Moves between items:
n: z817->z982, z372->z630, z322->z265, z292->z956, z206->z332, z495->z884, z332->z268, z42->z651, z643->z170, z642->z342, z268->z283, z283->z912, z527->z211, z956->z527, z383->z882, z912->z51, z893->z522, z291->z236, z863->z42, z342->z863, z460->z48, z834->z676, z432->z834, z142->z460, z35->z411, z744->z292, z780->z432, z742->z431, z982->z905, z683->z542, z676->z893, z542->z643, z135->z372, z411->z642, z884->z484, z680->z911, z509->z35, z522->z429, z170->z322, z211->z817, z484->z291, z431->z135, z73->z206, z48->z742, z911->z225, z882->z683, z235->z73, z775->z131, z236->z680, z429->z775
c: z817->z372, z372->z51, z322->z225, z292->z48, z206->z676, z495->z744, z332->z893, z42->z265, z643->z680, z642->z643, z268->z522, z283->z429, z527->z431, z51->z131, z956->z742, z383->z884, z912->z775, z893->z342, z291->z527, z863->z322, z342->z170, z460->z206, z834->z411, z432->z35, z142->z73, z35->z683, z744->z460, z780->z509, z225->z905, z742->z268, z982->z630, z683->z291, z676->z642, z542->z236, z135->z912, z411->z542, z884->z292, z680->z817, z509->z882, z522->z863, z170->z911, z211->z135, z484->z956, z431->z283, z73->z834, z48->z332, z911->z982, z882->z484, z235->z432, z775->z651, z236->z211, z429->z42
k: z817->z863, z372->z322, z630->z265, z322->z912, z265->z51, z292->z35, z206->z484, z495->z780, z332->z291, z42->z372, z643->z268, z642->z742, z268->z236, z131->z905, z283->z680, z527->z642, z51->z225, z956->z411, z383->z235, z912->z911, z893->z527, z291->z676, z863->z135, z342->z431, z460->z882, z834->z292, z432->z744, z142->z383, z35->z460, z744->z509, z225->z775, z742->z542, z982->z42, z683->z206, z676->z956, z542->z332, z135->z170, z411->z48, z884->z432, z680->z522, z509->z142, z522->z211, z170->z283, z211->z342, z484->z834, z905->z651, z431->z643, z73->z884, z48->z683, z911->z429, z882->z73, z235->z495, z651->z630, z775->z982, z236->z893, z429->z817
e: z817->z429, z372->z42, z630->z651, z322->z372, z265->z630, z292->z834, z206->z683, z495->z235, z332->z542, z42->z982, z643->z431, z642->z527, z268->z643, z283->z170, z527->z893, z51->z265, z956->z676, z383->z142, z912->z322, z893->z236, z291->z332, z863->z817, z342->z211, z460->z35, z834->z484, z432->z884, z142->z509, z35->z292, z744->z432, z780->z495, z225->z51, z742->z642, z982->z775, z683->z48, z676->z291, z542->z742, z135->z863, z411->z956, z884->z73, z680->z283, z509->z744, z522->z680, z170->z135, z211->z522, z484->z206, z905->z131, z431->z342, z73->z882, z48->z411, z911->z912, z882->z460, z235->z383, z651->z905, z775->z225, z236->z268, z429->z911
i: z817->z680, z372->z817, z630->z982, z322->z863, z265->z42, z292->z884, z206->z460, z332->z48, z42->z429, z643->z642, z642->z676, z268->z742, z131->z51, z283->z431, z527->z291, z51->z372, z956->z484, z912->z135, z893->z332, z291->z683, z863->z522, z342->z893, z460->z744, z834->z73, z432->z235, z35->z432, z744->z495, z225->z322, z742->z956, z982->z911, z683->z35, z676->z206, z542->z411, z135->z211, z411->z834, z884->z383, z680->z643, z509->z780, z522->z268, z170->z342, z211->z236, z484->z882, z905->z225, z431->z527, z73->z142, z48->z292, z911->z170, z882->z509, z651->z775, z775->z912, z236->z542, z429->z283

The rows follow the links: the fewer symbols apart two items are, the more alike their rows tend to be.

Each row is also shifted at random along 6 hidden directions that mean nothing.

Known rows, each with its item:
[-14, 3, 2, 66, -10, 25, 17, 12, -12, -11, 22, 2, -23, 31, 14, 3, 17, 3, 1, 8, -27, 31, 38, 15, -5, 2, 9, 17, 9, -8, -1, -11, -59, -8, -31, 13, -4, 25, -9, 5, -11, -7, 0, -5, -10, -16, -24, -3, -19, -38, 7, 24, 3, -6, 3, 10, 10, 17, 17, -11, 10] | z332
[-33, -17, -11, -63, 18, -20, -12, -8, 15, 9, -21, 4, -3, -33, -8, 14, -10, -4, 4, -18, 17, -43, -16, -26, 7, -3, -6, -28, -24, 27, 1, 22, 51, -24, 20, 10, 10, -32, -10, -28, -11, 7, -20, 0, 8, 9, 50, 2, 20, 29, -4, -14, -10, -17, 2, -23, -26, -13, -22, 0, 18] | z135
[58, 19, 8, 4, -7, -14, 10, 26, -15, -2, -16, 18, 67, 11, -3, -18, -13, 3, -7, 0, 6, 32, -43, 16, -16, 7, 11, 30, 28, -7, -2, -18, 35, 36, -7, -24, -13, 10, 1, 19, 22, -2, 44, 6, -8, -3, -44, 6, -24, 0, 21, -38, 2, 21, 5, 33, 31, 27, 21, 5, -38] | z676
[11, -7, -4, -21, -5, -4, 11, -1, 19, 9, -6, -4, -52, -4, 11, 1, 5, -4, 12, -8, -4, -22, 14, -8, 2, -9, 1, -8, 23, 4, 9, -6, -9, -38, 0, -9, 6, -1, 2, -17, 13, 17, -18, 3, -5, 0, 11, -14, 0, 20, -4, 20, 1, -22, 22, -23, 4, -29, -12, 24, 11] | z651
[-45, -2, 2, 60, -7, 20, -6, 3, -17, -26, 23, 0, -3, -4, 24, 11, -14, 2, 5, 4, -3, 4, 14, 16, -46, 0, 3, -9, -31, 4, -17, -6, -14, -17, -6, 12, 2, -6, -4, -7, -14, -28, 3, 0, -4, -4, 6, 0, -4, -22, 1, 5, -6, 1, -7, 17, -8, 40, 13, -29, 0] | z142
[-8, 5, 1, -36, 2, 11, 3, 4, 1, 5, -3, -9, -13, 35, -17, -8, 20, 12, -4, 1, -19, 17, 25, 9, 50, -4, 9, 21, 13, 1, 8, -4, -12, 18, -21, 23, 3, 9, -5, 10, -7, -2, -9, 8, -8, -12, -6, 4, -4, -8, 1, 18, 17, 9, -1, -26, -3, -37, 8, 11, 14] | z542
[-33, -13, -7, -71, 34, 7, -26, -4, 31, 16, -5, 9, 41, 1, -19, 17, 7, 0, -4, -7, 14, -20, 16, -18, 96, 17, 4, -20, -25, 23, 3, 15, 20, 3, 8, 38, 22, -16, 7, -3, -11, 2, -28, -10, -1, -5, 46, -1, 22, 15, -12, 4, 11, 7, -26, -23, -25, -23, -7, 8, 28] | z211
[27, 14, 9, -85, 2, -23, -33, 13, -13, -1, -43, 5, 63, -22, -9, -18, -36, 2, -13, -19, 40, -30, -55, 9, 55, 0, 7, 9, -11, 22, -7, -8, 77, -18, 22, -13, 3, -37, 13, 6, 17, -19, 4, 24, -1, -8, 11, 15, 3, 55, -4, -41, 16, 38, -5, -22, -17, -26, 10, 16, -37] | z744
[19, 11, 6, 27, -2, -6, -19, 15, -21, -7, -18, 14, 76, -14, -2, -6, -21, -9, -15, -3, 31, 2, -44, 4, 38, 11, -2, 11, -16, -5, -11, -2, 10, -13, 11, -21, -6, -9, 5, 15, 1, -15, 17, -1, 3, -11, -15, 17, -8, 16, 4, -42, 5, 24, -20, 19, -10, 22, 16, -13, -29] | z460
[-3, 11, 0, -23, -2, -5, 0, -2, -23, 2, -9, -4, 10, 17, -24, -9, 13, 7, -15, 1, -13, 18, -1, 0, 20, -6, -4, 25, -3, -2, 4, 9, 5, 36, -9, 16, -14, 4, -14, 14, -16, -5, 3, 9, 1, -2, -12, 18, 1, -14, 4, -6, 5, 14, -6, -9, -6, -18, 4, -10, -4] | z48
[12, 13, 1, -10, -14, -7, -3, -8, -30, -10, 0, -5, -31, -7, 8, -6, -5, -1, -16, -8, -6, -11, 7, 0, -13, -12, -1, 15, -5, 9, -1, 1, 5, -13, 2, 3, -17, -12, -3, 4, -1, -9, -13, 12, 2, 0, -8, 12, 3, -1, -11, 11, -2, 8, 11, -12, -8, -17, 2, -4, -21] | z834
[-47, -23, -13, 49, 28, -2, -1, 27, 16, 8, -16, 32, 91, -9, -12, 21, 3, -9, 7, -5, 17, 8, -28, -28, 41, 21, -1, -18, -21, 4, -2, 23, -3, -9, -6, 1, 10, 5, -23, -16, -26, 13, 16, -33, 1, -14, 18, 6, -8, -5, 22, -46, -17, -23, -30, 32, -14, 56, -1, -30, 32] | z322
[-1, 10, 7, -22, -8, 3, -1, 3, -19, -21, 10, 2, -25, -2, 25, 1, -17, 7, -1, -10, -6, -11, 23, 18, -40, -5, 17, 4, -6, 26, -12, -15, 30, -15, -7, 18, -3, -16, 5, -5, 11, -22, -12, 19, -9, -3, 4, -1, -3, -7, -5, 19, 1, 11, 20, -7, 5, 2, 13, 1, -23] | z780
[-16, -14, -4, 48, 29, 7, -15, 24, 18, 1, -3, 38, 79, -18, 14, 27, -7, -19, -1, -13, 32, -17, 0, -23, 79, 31, 9, -26, -22, 16, -6, 12, -23, -56, 3, 4, 14, -4, 6, -4, -8, 4, -14, -34, -4, -20, 22, -3, -2, 5, -2, -17, -8, -11, -27, 26, -14, 44, 6, -12, 12] | z283
[25, -3, -4, 37, -3, -18, 9, 14, 3, 3, -15, 17, 14, -28, 13, 3, -11, -15, 4, -7, 18, -14, -30, -16, -17, 2, -5, -9, 12, -5, 2, 3, -3, -40, 8, -36, -2, 0, -2, -14, 8, 19, 9, -13, 4, 1, -4, -2, -9, 19, 6, -22, -17, -21, 9, 19, 9, 27, -7, 0, -9] | z911
[16, 11, 2, 41, 10, 5, -2, 40, -28, -17, -1, 46, 55, 5, 27, 15, -9, -14, -23, -28, 7, 0, 22, -8, 54, 19, 29, 18, -5, 32, -11, 0, -15, -59, -21, 15, -13, -4, -5, 7, -3, -6, -15, -15, -16, -35, -12, 8, -23, -22, 3, -2, -6, 2, 0, 21, 6, 38, 28, -15, -24] | z683
[2, -2, -7, 57, -4, 18, 19, -25, 1, 6, 32, -10, -92, 10, 8, 17, 40, -14, -9, 6, -28, 0, 70, -22, 22, -4, -12, -4, 12, -13, 16, 16, -104, -32, -8, 11, -7, 26, -1, 6, -14, 23, -42, -21, 4, -3, -7, -8, 9, -32, -20, 64, -5, -31, 7, -13, -3, -22, -14, 0, 22] | z429
[15, -1, 0, -1, 3, 6, -2, -26, 24, 15, 16, -17, 1, 6, -18, -1, 14, 2, 3, 24, 1, 14, -2, 0, -3, 6, -15, -12, 4, -28, 7, 3, -16, 56, 18, -7, 6, 18, 19, 18, 6, 10, 10, -8, 12, 21, -7, -7, 18, -5, -9, 8, 5, 9, -16, 10, 6, -6, -11, 10, 7] | z522
[-4, -11, -7, 33, -2, -6, 28, 1, 11, -1, 15, 8, -28, -5, 12, 12, 6, 2, 16, 2, -19, 10, 9, -8, -84, -1, 0, -12, 15, 0, 1, 2, 3, 12, -6, -3, -4, 14, -11, -19, 3, 16, 13, -9, 1, 14, -2, -14, -6, -23, 11, 6, -20, -31, 19, 25, 25, 35, -10, -7, 13] | z982

From each start, follow one symbol. Which item do you reach?
Answer with the item's name.
start [7, -6, 2, -56, 23, -2, -8, 14, 26, -3, 4, 23, 34, -11, 18, 15, -23, 2, 11, -16, 14, -22, 6, 2, -10, 17, 24, -23, -2, 36, -11, -12, 64, -6, 8, 17, 18, -20, 16, -14, 26, -5, -6, 1, -11, 3, 26, -17, 6, 10, 0, -2, -1, 5, 9, 8, 16, 19, 4, 15, -9]
k
z643
start [-33, -17, -10, 35, -5, -3, 10, -24, 8, 1, 17, -13, -50, -22, 2, 13, 5, -2, 13, 12, -10, -7, 1, -13, -79, -8, -20, -25, -12, -10, 0, 18, -11, 6, 11, -6, -1, 4, -12, -20, -15, 10, 0, -9, 13, 22, 16, -6, 11, -14, -1, 4, -20, -29, 4, 11, -5, 15, -25, -19, 22]
n
z42
start [-23, -9, 3, 30, 10, 28, 1, 15, 16, -10, 24, 11, -6, 15, 25, 15, 0, 0, 14, -2, -4, 0, 45, 12, 13, 13, 19, -15, -4, 13, -8, -16, -28, -31, -16, 21, 18, 7, 9, -6, 6, -9, -14, -9, -14, -15, 11, -18, -8, -15, -2, 27, 5, -7, 1, 5, 7, 20, 12, 2, 15]
i
z542
start [19, 1, 6, -62, 13, 9, -8, -5, 31, 15, 5, -9, 22, 23, -18, -7, 9, 10, 2, 12, -1, 13, 8, 11, 34, 10, 7, 0, 14, -4, 5, -12, 20, 56, 3, 15, 16, 7, 21, 18, 18, 1, 5, 5, -3, 7, -2, -10, 9, 4, -3, 10, 19, 24, -9, -6, 14, -24, 1, 27, 5]
i
z742
start [-14, 1, 0, -15, 12, 2, 4, 24, -7, -2, -5, 18, 44, 24, -8, 1, 6, 10, -5, -5, -12, 25, 4, 6, 12, 7, 18, 17, 0, 15, -3, -1, 24, 29, -23, 26, -4, 3, -16, 2, -9, -7, 10, 1, -12, -13, -6, 5, -12, -25, 16, -12, 2, 8, -4, 10, 9, 17, 17, -11, 5]
n
z236
start [-6, -5, 3, 46, -4, 27, 4, -17, 20, 2, 30, -21, -34, 16, 3, 0, 14, 0, 13, 25, -8, 16, 27, 15, -4, 3, -8, -11, 4, -28, 3, -13, -58, 15, -1, -2, 14, 24, 17, 12, 4, -2, 0, -7, 2, 4, -8, -14, 4, -12, -8, 29, 10, 1, -10, 5, 3, -3, 0, 8, 16]
e
z431
start [-28, -16, -7, -13, 23, 7, -5, -4, 21, 0, 20, 14, 17, -9, 3, 26, 2, -3, 3, -3, 1, -9, 23, -18, -3, 14, 4, -30, -20, 21, -2, 13, 15, 9, 6, 29, 11, -3, 2, -10, -6, 2, -13, -18, 0, 8, 32, -8, 15, -18, -5, 10, -10, -11, -8, 16, -1, 25, -7, -7, 16]
e
z283
start [-42, -12, 3, 96, -7, 35, 7, 9, 13, -13, 26, -6, -15, 13, 25, 10, 3, -1, 21, 14, -6, 16, 26, 19, -13, 5, 4, -13, -7, -17, -8, -17, -67, -33, -20, -2, 17, 21, 3, -8, -6, -10, 5, -13, -6, -14, -5, -13, -17, -17, 3, 16, 2, -12, -9, 14, 1, 30, 11, -10, 23]
k
z527
start [-16, 8, -3, 1, 3, 10, -16, -14, -21, 8, -7, -14, 9, 24, -33, -6, 28, -2, -27, 7, -3, 16, 12, -9, 99, -4, -15, 26, -16, -17, 9, 21, -53, 14, -7, 20, -12, 8, -9, 29, -33, -2, -17, -3, 9, -15, -9, 24, 9, -12, -10, 6, 16, 19, -31, -25, -33, -38, 5, -11, 11]
i
z882
start [-22, 4, -2, 24, -13, -2, -4, -3, -21, 7, -23, -19, 21, 13, -32, -18, 11, 5, -8, 14, 3, 22, -37, 4, 35, -12, -21, 24, -9, -31, 5, 9, -25, 21, -5, -15, -9, 6, -17, 11, -26, -6, 19, 5, 11, -7, -16, 24, -6, 6, 10, -31, 8, 11, -23, -11, -23, -14, 3, -14, 9]
c
z542
start [-18, -4, 2, -28, -2, 14, 5, -2, 11, -3, 11, -15, -47, 19, 8, -2, 6, 12, 15, 0, -17, 0, 31, 17, -10, -6, 10, -1, 7, 7, 0, -14, 0, 0, -13, 19, 13, 0, 2, -10, 5, -7, -12, 13, -9, -3, 10, -12, 0, -2, -4, 28, 10, -4, 13, -22, 3, -24, 2, 15, 13]
n
z211
start [-10, -12, 1, 18, 0, -2, -12, 15, 13, -13, -5, 11, -1, -38, 39, 10, -36, -11, 20, -17, 31, -44, -13, 1, -19, 6, 7, -34, -12, 21, -16, -13, 21, -83, 15, -21, 20, -25, 13, -31, 19, -7, -8, -1, -4, -5, 29, -14, -3, 39, -5, -11, -8, -14, 11, 2, -5, 23, -2, 6, -7]
n
z863
start [-24, 2, -2, 16, -16, -7, -5, 14, -29, -9, -31, -5, -17, -9, 5, -9, -9, -5, -3, -16, 9, -20, -16, -1, 34, -16, -1, 14, -9, 6, 0, -1, -16, -74, -9, -15, -3, -18, -19, -16, -15, -9, -12, 10, -2, -24, 4, 14, -12, 28, 3, -13, 3, -6, 6, -32, -28, -22, 5, -7, 0]
c
z742
start [-20, -14, -8, -22, 24, -9, -18, 7, 16, 5, -14, 23, 30, -26, 6, 19, -10, -13, -3, -23, 26, -37, -1, -26, 55, 10, 4, -26, -21, 30, -1, 15, 15, -54, 12, 7, 12, -24, -2, -18, -5, 6, -26, -17, 1, -8, 38, 0, 9, 22, -7, -9, -7, -14, -7, -8, -21, 5, -8, -1, 12]
c
z911
start [7, 12, 3, 22, 2, 4, -10, 0, -20, -1, 0, 6, 58, 11, -18, -3, 6, -2, -21, 8, 5, 28, -13, 0, 37, 8, -6, 19, -13, -14, -3, 10, -14, 38, 0, 4, -13, 11, 0, 30, -15, -7, 13, -6, 5, -4, -20, 17, 0, -20, 3, -20, 5, 24, -28, 20, -6, 16, 12, -18, -13]
c
z48
start [13, 13, -1, -43, -4, -13, 6, 1, -30, -17, 2, 11, -33, -4, 19, 4, -9, 3, -15, -23, -17, -14, 24, 1, -43, -11, 15, 13, -1, 34, -6, 0, 42, -7, -7, 24, -21, -18, -9, -7, 3, -11, -18, 15, -8, 1, 4, 4, 2, -16, -6, 18, -8, 0, 28, -7, 7, -4, 5, -5, -24]
n
z332
start [16, 12, 5, 13, 4, -6, -4, 14, -26, -16, 4, 25, 47, -9, 16, 6, -21, -3, -14, -10, 7, 3, -6, 2, -26, 11, 13, 6, -13, 19, -14, -3, 33, 2, 0, 7, -13, -9, 1, 8, 5, -16, 7, 0, -3, -3, -10, 7, -5, -15, 3, -15, -8, 15, 0, 30, 11, 41, 16, -18, -33]
n
z411
start [-13, 2, 0, -56, -5, 4, 2, -4, 2, 6, -8, -21, -29, 26, -17, -16, 11, 16, 6, 6, -17, 10, 6, 16, 13, -15, 3, 15, 11, -3, 6, -9, 10, 28, -11, 14, 7, 0, -6, 0, -2, -3, 0, 20, -4, -1, 0, 1, 1, 8, 4, 10, 17, 9, 4, -34, -4, -43, 0, 15, 15]
e
z642
